Below is a small trained network, with its code and all its weights. Each question gives an input and a target symbol and asks what happens when units are switched off, that is, made to give their printed mean instead of their output.

import numpy as np


def w(rows, s, z=0):
    codes = np.array(rows[::2]) - 128.0
    scale = np.full(codes.shape[1], s)
    scale[-1] = z or s
    return codes * scale


def f(y):
    return np.maximum(y, 0)


def softmax(a):
    e = np.exp(a - a.max(-1, keepdims=True))
    return e / e.sum(-1, keepdims=True)


def log_softmax(a):
    a = a - a.max(-1, keepdims=True)
    return a - np.log(np.exp(a).sum(-1, keepdims=True))


def net(x, mask):
    ids = ['εξστψω'.index(c) for c in x.split()]
    T = len(ids)
    res = E[ids] + P[:T]
    q, k, v = (res @ M[0].T for M in (Q, K, V))
    z = softmax(np.where(np.tri(T) > 0, q @ k.T / 2**0.5, -1e9)) @ v
    res = res + np.where(mask[0], z, O[0][:, -1]) @ O[0][:, :-1]
    y = f(res @ A[0][:, :-1].T + A[0][:, -1])
    res = res + np.where(mask[1:13], y, B[0][:, -1]) @ B[0][:, :-1]
    return log_softmax(res[-1] @ U[:, :-1].T + U[:, -1])


Q, K, V, O, A, B = {}, {}, {}, {}, {}, {}
E = w([
[94,191,182,201,106,141,98],'ε',
[255,104,103,148,84,154,81],'ξ',
[139,162,110,150,134,34,120],'σ',
[119,126,197,118,193,122,125],'τ',
[149,88,193,164,165,104,132],'ψ',
[54,149,152,99,78,59,131],'ω',
],0.024)
P = w([
[117,213,188,254,197,44,245],'0',
[173,119,140,169,99,57,65],'1',
[175,109,157,169,98,74,85],'2',
[169,108,159,160,90,100,98],'3',
[167,121,184,133,96,104,67],'4',
[177,114,208,152,127,116,98],'5',
[154,116,177,150,108,98,89],'6',
[157,112,206,147,137,122,116],'7',
[168,144,229,140,136,135,90],'8',
],0.0091)
Q[0] = w([
[82,130,34,94,141,180,161],'h0',
[79,185,2,40,151,197,135],'h0',
],0.0089)
K[0] = w([
[128,100,79,11,157,105,66],'h0',
[107,43,105,53,192,135,75],'h0',
],0.011)
V[0] = w([
[33,254,142,80,75,131,95],'h0',
[33,86,197,111,76,115,108],'h0',
],0.0089)
O[0] = w([
[127,11,116,47,123,123,104,253],'h0',
[20,105,67,137,228,194,114,226],'h0',
],0.011,0.0036)
A[0] = w([
[187,114,162,182,107,74,178,155],'n0',
[83,102,77,147,116,188,145,82],'n1',
[123,254,171,201,74,126,165,2],'n2',
[81,120,124,95,32,130,165,75],'n3',
[76,146,77,131,50,127,120,126],'n4',
[152,118,199,108,86,103,45,94],'n5',
[183,113,95,176,105,207,96,113],'n6',
[187,128,19,128,144,117,67,169],'n7',
[52,127,147,75,116,170,95,127],'n8',
[155,48,174,84,91,112,126,114],'n9',
[144,157,208,92,92,57,184,99],'n10',
[139,80,184,71,93,118,73,93],'n11',
],0.01,0.0065)
B[0] = w([
[99,171,101,93,143,80,128,230],'n0',
[181,150,150,81,187,100,142,142],'n1',
[123,23,149,162,103,191,105,253],'n2',
[97,183,101,127,178,148,110,136],'n3',
[156,172,165,156,130,111,95,137],'n4',
[128,101,95,133,97,77,167,199],'n5',
[127,174,153,148,155,125,107,164],'n6',
[120,148,153,68,114,104,83,168],'n7',
[160,88,75,141,207,157,114,179],'n8',
[65,118,64,134,113,83,144,209],'n9',
[255,149,74,96,161,139,87,200],'n10',
[115,148,91,143,113,154,183,204],'n11',
],0.0087,0.017)
U = w([
[98,157,232,121,178,38,135,177],'ε',
[91,63,97,221,47,139,228,2],'ξ',
[129,95,113,107,181,160,137,113],'σ',
[159,90,103,118,85,185,147,125],'τ',
[140,237,12,202,176,129,244,144],'ψ',
[61,104,190,253,142,135,56,177],'ω',
],0.0066,0.0035)

Each question gives the input, a string of symbols that net reads in full, and the target symbol t.
The units are the heads (2 rows each of Q, K, V and O) and the neurons (one row each of A and B). Each row of codes is followed by its name. A weight is (code - 128) times the scale printed after its matrix; where a second scale follows, it is the last column's (O, A, B and U).
mask holds one flag per unit, heads first, then neurons. A switched-off unit (its flag False) gives its mean, the last column of its rows in O or B, instead of its output. The means were averaged over made-up inputs and are rounded, as every weight is.
A unit's drop is (log p(t) with every unit on - log p(t) with that unit switched off) / (log p(t) with every unit on - log p(t) with every unit switched off).
The circuit of an input: a set's keep is (log p(t) with only the set's units on - log p(t) with every unit switched off) / (log p(t) with every unit on - log p(t) with every unit switched off). Starting from the 12 units with the biggest drops (on a tie, the unit counted first), units are removed one at a time, each time the one whose removal leaves the highest keep (on an exact tie, the one counted first), for as long as the keep stays at least 0.8.
circuit, biggest first: the units of the circuit, biggest drop first
k most important neurons: the k neurons with the biggest drops, biggest first
drop of u: that unit's drop, to one decimal
input ψ τ ω, target ω: circuit, biggest first => h0, n2, n4
input ξ ω ψ τ ψ, target τ: circuit, biggest first => n2, n10, h0
input ψ ξ ξ ε ψ, target ξ: 2 most important neurons => n10, n9
input ψ ξ σ ψ ξ ε ξ ω, target ψ: circuit, biggest first => n2
input ψ ψ ψ τ ψ τ ψ ω ω, target ω: circuit, biggest first => h0, n2
input ψ ε ψ σ σ, target ε: circuit, biggest first => n2, n7, n11
input ε ψ ψ ω, target ψ: 3 most important neurons => n2, n3, n11
input σ ψ ψ σ ω σ ψ, target ψ: 2 most important neurons => n2, n10
input ω ψ ξ τ ε, target σ: 3 most important neurons => n8, n2, n1
input ω τ ξ ψ ψ ψ ξ, target σ: drop of h0 => 1.2
input σ ψ ω ξ ψ τ, target ψ: drop of n10 => 0.2
input ε ξ ψ ψ ψ ψ σ ε, target ξ: drop of n8 => -0.1
